Each row is followed by its grade, which names the range that a hidden value of the row falls in. A new part has a new value, new ranges and new names.
[ -20  190 -177 -268  152  -48 -189  250 -121   31  134  -69  105 -185
  -48 -341  288  -55   10  -55    9  -44  217  180 -138   15  165  192
 -140  129  117 -157  228 -164   26  206 -238  191 -346   38  207 -184
  -46] : S
[ -26 -113 -242  120  103   90  170   47   81   46   31   33  140 -220
 -261   62 -205   91  108  -40  147   81 -133  125  -24   45  -31  307
  123   -1  -61   21  -57  135  -53 -251 -107  -31  149 -219 -132   97
  -84] : F
[ 144   41  -21 -224 -118  170 -137  176 -129 -314   28  -67  297 -184
 -186 -391  139  138   67 -219 -176   41  314   51 -156   12  140  -34
  -95 -167   32 -146  405 -183   81  144  -51   25 -272  134  -10 -135
  127] : B
[ -82  265  -65 -232  141 -209  135  -72  -44  -61 -175   70  315 -115
  249 -249  176  129   36 -361 -173  -22   68  101  317   92   45 -165
 -117   60  -38 -166  -25 -156  158  -60 -304  256 -386   63  269  135
 -251] : K
[-150  221 -233  -80  431 -375  155 -225   94  106 -229  223  168 -116
  174   25  184   51  -20 -438   16   10  159   51  337  144  101   19
  -98   62  -15  -78  -26 -209  -28 -173 -261   53 -377   77   79  293
 -170] : M
[  22 -208 -237  -22 -126  -53  112  129    6 -177  112  344   53 -211
 -355 -200    8  247 -358  135 -229   -6   53  214 -346  125  153  -40
  347   -1  126  126   30   -3 -199 -150  -10  320 -253  -24  519   94
   39] : Q
[ -42   34  -71 -230  282 -115 -156 -206   41   78   57   25  109   -9
   11 -314  118 -272  -40  194  227  -12   12   15   15   81  214  100
 -107  173   93  -73  -42  -60  -15   23  -44 -195 -221   87  274 -172
 -207] : K
[ -15 -277 -182  157 -296  141  312  124 -239 -395  320   61 -127   73
 -575 -451 -380  129 -548  367 -290  -77  -19   18 -388  135  -38   40
  332  118   74   75   23 -314 -336 -332  -20  296 -180   71  519  119
  201] : W
[   4   64  -37 -151  104  -20 -135 -175   65 -154   42  -15  158  101
   86 -319   52 -269   71  136   81 -208   -9  -63  -14   45  127   40
  -78 -169  121   35   29 -153   21   76   41 -254 -129   89  134 -232
  -37] : W
[  74  100   30   -1   70  262  -74 -154   23   19   84 -310  152   48
  165  153 -318 -215  516 -144  177  -78 -140 -275  560  -58 -168  186
 -228 -105 -226  -49  -24  179   51  -89 -107 -362  346 -154 -498   10
 -155] : P
[ -19   80   -4  -86   81  -53 -107 -201  202  110 -138   86  385  -62
  313  147  105 -124  325  -19  267  -15 -274  -42  210   51   64   74
  -90 -143   20  -21  -47  354  143   75   51 -413  131 -198 -254  -62
 -227] : J
[  33 -284 -188  218 -313  109  146   65 -190 -265  366  145 -241  -38
 -632 -262 -293   64 -461  335 -330   67  153   -7 -275  156   40   55
  425  119  -31  210   -8 -187 -503 -366   34  287 -142  -12  408  185
  202] : W
[-253   71  -81  150  300  277   99  -22 -138   85  -86 -196   16   69
  103   25 -215 -127   37   18  473  -76 -395    0   57  199 -290   81
 -271  249   45 -107 -101  207  -87 -202  119 -277   49 -100 -217  134
 -123] : Q
[ 118   93  -86 -106 -294   62 -337  421  -84 -307  658 -470  345   26
   25 -168 -318  268  143 -164   77 -179  -14  115  726   56 -498 -138
   64 -510   45  480  217  -74  265   43  308  762  321  202  277  517
 -449] : W
[ -96  148   30 -131  229   88 -170  -95  -55   76  -78  -86  239   56
  363  -82  134 -140  100  130  302  -80 -251 -106   78  152  -85  109
 -324  242  -18 -336   24  165  110   98  -24 -203  -52  -68 -128  -48
 -274] : P
[ -45 -114 -139 -193  187   37 -195 -110  116 -118    3  139  179   12
   28 -231  134  -47 -126  252  252 -282  -49  -47 -383  139  155   91
  -51 -198  180  -33  185  -16   16  156  203 -244  -98  135  153 -201
    4] : Q
[ 106  227 -126 -301  -81 -123 -201  326  -73 -100   95   74  285 -217
  123 -247  415   92   88 -146 -247  -53  209  181  -35  -27  171   75
  -47  -14  104 -156  273  -79  139  310 -310  338 -344  -62  209 -158
  -65] : J
[ 335  260  129  208 -230 -152 -726  354   81 -318  441 -235  527   52
  -59  211   33  278  267 -227 -202  467   57  214  757  -49 -456 -159
 -100 -232   69  111  244  -11   49   70  374  490 -141  279 -245  701
 -457] : F
[-171  166 -136  -29  -17  -25  207  -33  -13   22 -107   18  176 -115
   72  -71  -35  118   95 -147 -117 -132 -131   51   15   51  -15   65
   20  -60  -90  -90  -93    0   -6 -106 -219  102 -107 -104   24   57
  -81] : S
[-207  247 -164   54  312 -185  -16 -207  125  228 -219  217   53  -81
  253  188  156  -76   95  -50   57  -78 -203   81  114  112   -1   78
  -42  169  -38  -89 -301  128 -152 -113 -129   -6 -231 -133   13  137
 -263] : F
[-215  253 -189 -116  243 -279  207 -136   48   51 -306  218  284 -147
  312  -42  233  170   -9 -395  -33 -122    4   85  150  184   41  -52
  -62  -42  -16 -114  -18 -109   88  -78 -210  150 -312  -14  105  228
 -173] : S
[  30 -177 -100  349 -515  290  175  199 -297 -451  272   31  -74  130
 -443  -85 -371  283 -421  271 -427  -92  -51 -209 -407  131 -236  118
  239   34  -75 -121  227 -235 -423 -213   65  233  -57   -5  -54  323
  338] : Q
[-143   85  -83  116  321   31  -10 -160   77   46 -246  156  147   46
  247  142   58 -106   36   57  292  -68 -365   20  -14  170 -110   47
 -165  174   98 -151 -149  214  -70  -95   86 -306 -113 -122 -151   82
 -169] : F
[-113   27  -79  -35  -57  113 -312 -157   86   14   -9   56   88 -183
   -4  -66  220  -52  168   30   50 -110  203  -74 -223  204  149   40
   73 -424 -124  190  139  123 -167   58  282 -170   26  -24 -192 -116
   89] : S
[ 249   43  283  552 -646 -309 -348 -363  277 -288  -56  329  672   66
  -43  569  114  352  174  -51 -548  705   -7 -267  383  125 -134  -91
  238 -368 -323 -106  141  158 -250 -190  404 -204  -24  -19 -859  749
 -105] : W
[   2  -91  -22  -13 -118  154 -298 -185   97   -6   -3  154  106 -242
   41  -45  215 -169  204   58  118   16  173  -49  -48  274  169  -58
  186 -353 -109  359   54  328 -142  -30  357 -227  170 -227 -126 -111
    8] : K
[ -51   40  -65  -35  -26  266 -155   82 -186 -134   75 -216   75 -192
 -320 -378   63  -13   66 -124   24   88  358   11 -255  148   73  122
  -90 -137  -92  -35  330 -191 -128  -22  102  -71 -144   93 -203  -94
  194] : F
[-176   91   41 -291  263   92    6 -213 -176  211 -150   37   12  -44
  226 -271  125 -268  -98  165  268  -33 -181  -44  -21  171  171  -95
 -247  542   34 -276 -142  232  -57    8 -120 -276 -281  -72  287 -191
 -217] : P
[-276  211  -11 -118   37  -12  -71 -354  -44   72 -302  238   49   65
  384  -45  289  -95 -105  176  -39 -358 -130 -268 -373  206  155  -20
 -119   48  -65 -298  -16   23 -196  162   16 -281 -298   -6  -39 -120
   47] : Q
[ -10   93   48   22  182  229  -24  -99  -14 -203 -120 -185  296  218
  328  -10 -110 -154  251  -67  292 -171 -299 -201  224   75 -220   39
 -376  -89   56 -203  116   78  153   14   57 -486   81  -16 -418  -45
  -47] : W
[-137  178  -61   68  374 -160   -4 -214  121  183 -288  213  190   -7
  210   93  175 -194   56   73  227  107 -350  126    0   94   43  110
 -166  365  122 -258 -253  176  -72  -79  -77 -330 -290 -141  -68   16
 -254] : F
[-148  217 -109   84  234  -76  -54 -213   83   42 -252  220  111   29
  341  188  150  -55   73  -11   46 -176 -233  -54   54  141  -78   42
  -91   91  -29 -159 -184   79 -116  -42  -35  -93 -190 -102 -115  129
 -185] : B
[ -17  176   -6  207   94  285  -36 -137    6   87   50 -376   23   46
  -18  269 -372 -261  574 -235  157   30 -108 -225  488  -91 -198  262
 -246 -113 -229  -14  -49  133 -148 -187  -84 -496  274 -146 -746   55
   18] : S
[ 180 -124 -156 -180 -172  264  -61  486  -88 -425  535 -455  415  -25
 -197 -321 -512  325   76 -147  242 -232 -142  167  396  -27 -420   -7
   26 -430  169  305  297 -100  400   12  203  513  375  179  283  299
 -314] : B
[-174 -119  136   82 -479  663  134   81 -374 -427  -36 -365  250 -125
 -200 -677 -132  102   13   14   26  -35   81  -91 -503  400 -157 -115
    9 -389 -201   43  344  -30   32 -165  403 -117  204  -95 -276 -147
  311] : P
[  -4  -98 -140  260  206  186  138 -144   18  -55   72 -101  -53   66
 -155  153 -390 -214  156  -98  262   29 -101 -134  340   86 -159  171
  -50  -21  -37  166  -58   66 -211 -364   45 -399  203 -121 -342  174
   49] : J
[  29 -103 -267  -51  -49   66  176   75   38  -80   79   58  159 -272
 -175    8 -106  265  124 -230 -129  -61  161  -15   86   42   48  196
  165 -253 -200   56  132   24    9 -168 -256  192  123 -144  -62   78
   27] : W
[ 141 -100 -258   30 -209  -28  171  182   16 -351  463 -235  240  -46
 -314 -223 -488  173   67 -280  -55 -149  166   28  483   14 -212  144
  278 -553   -9  473  195 -375  124 -240   17  418  332   65  152  388
  -81] : J
[  55  123  114  343 -566    5 -160    9 -161 -137   37  120  298  -56
   32  488   54  431    2 -237 -420  382   85 -295  305  203 -246  -91
   71  -34 -344 -188  305  193 -306 -101  152  134  -39 -103 -663  736
   30] : M
[ 215 -214 -314  -47  -66  104  115  230   84 -199  422 -117   56 -240
 -514  -41 -464  208  161 -303 -120  -39  251  109  379 -122  -23  137
  266 -408  -44  422  134  -81  -31 -260 -147  304  231   16  162  188
    9] : S
[ -27  109 -308 -399  297   47  -16  271  -64 -147  -82  197   81 -114
  445 -254  386  -34  -29 -131  102 -593   55   85 -176  123  116   24
 -146  -80  267  -42  241  -25  206  315 -271  175 -226 -123  388 -334
   35] : J
[-184   71  -61 -283   47  -62  -97 -249  -36   -7  -20   73  145   51
  241 -328  171 -131 -149  218  162 -341  -41 -168 -188  201  169   -9
  -50  -81   46  -53   72  -82   12  161   89 -131 -139   98  269 -144
  -93] : W
[ -37   23 -123 -106  179  114 -188   22  -46 -120   85 -106   60  -64
 -160 -336   95 -126   17  -27  140  -75  236   29 -177  116  104  102
 -126 -152   86   30  247 -187  -75   37   98 -145 -185  151   -1 -153
  113] : S
[-172  141 -196   98  333 -177   48 -232  122  128 -244  282  116  -61
  244  167  134  -63   -1  -45  182  -81 -200   37   76  201  -28  116
    0  143    4  -61 -212   67 -103 -149  -31  -70 -144 -155  -28  210
 -239] : B
[ -26    1    8 -101 -150  110 -295 -236  102  -12  -33  128  202 -121
  280   14  205 -109  216   89   99 -181   34 -198    4  234  102  -36
   92 -380 -140  191   75  288  -27  105  283 -211  207 -179 -164  -84
  -71] : K
[ -23   50    6 -183   93  111 -307 -156   30    9   41  -31  144  -19
  196 -131  131 -139  133  165  140 -150  -12 -140   12  127   59   42
 -132  -68  -77  -77   55  132    3  111   91 -149   -4    6  -16 -142
 -162] : P
[-251   70  131   33 -500  555 -108    6 -259  -91 -130 -190  131 -334
  -18 -316   96   22  241 -139   25  -25  108   15 -328  380  -31 -293
  116 -453 -222  322  138  353 -131  -46  519 -113  179 -239 -278 -104
  196] : F
[-293   61  190   99 -686  735  103  168 -537 -414   22 -547  245  -91
  -39 -723 -134  143   44   -3  -41 -164   43 -154 -468  463 -328 -138
  -13 -431 -310   33  361  -78   51  -91  442  115  281 -128 -332  -47
  271] : P
[-123  -78  -36  284 -120  397  281 -258  -38   36  139 -407  -26   57
 -420    9 -774 -173  305  145  164   -3 -342 -213  119  -76 -192  354
   50  -56 -297   25 -274   51 -221 -431  -12 -434  439 -141 -455   40
   -1] : B
[   8  -14  -47 -127  138  -16 -210 -152  121  -57   32   39  213  -15
   61 -222  124 -226   99  151  227  -57  -32   20  -15  106  139   48
  -38 -148  118   93   28   57   38   52  150 -276  -45    7   76 -190
 -117] : W
[-205   52 -220 -169  302 -145  188 -327  -18   81 -229  274  -18  -44
  162 -182  189 -196 -186  -50  150 -281  122 -173 -196  226  291  131
  -38   72   37  -92   66 -190 -136  -20 -150 -302 -245  -34  121  -98
  115] : M
[ 130 -204 -216   56  150  149  274   89   65 -189  105  -96  192 -105
 -360  -60 -373   75  152 -223  115   94   -5   56  199  -58  -32  227
   -2 -131   21   43  121  -25   54 -293 -195 -191  134  -59 -161   36
   63] : J
[-140   41 -105  179  223   -9  124 -213  117  -79 -292  249  165   98
  263  131   43  -78   -8   23  160 -166 -326  -57  -90  200  -82   38
  -76  -23  102  -88  -94  109  -87 -132   85 -359  -86 -141 -190   79
   -3] : S
[ -86   37    3  -53 -186   51 -405 -300  131  217  -51  216   66 -328
  173  193  322 -161  308  -68   97   39  222 -101  116  283  238 -161
  216 -408 -202  459   -4  512 -242   34  410 -251  170 -254 -212    0
  -43] : J
[-160  100 -213  -86  100   -7  151  -21   -4   51  -49   -1  140 -165
   59    6  -35  191   94 -253   -7 -150   10   -4  133   88  -25   78
  -15 -130 -142  -33   21   19    9 -115 -201  147  -36  -40  -14  135
  -87] : M
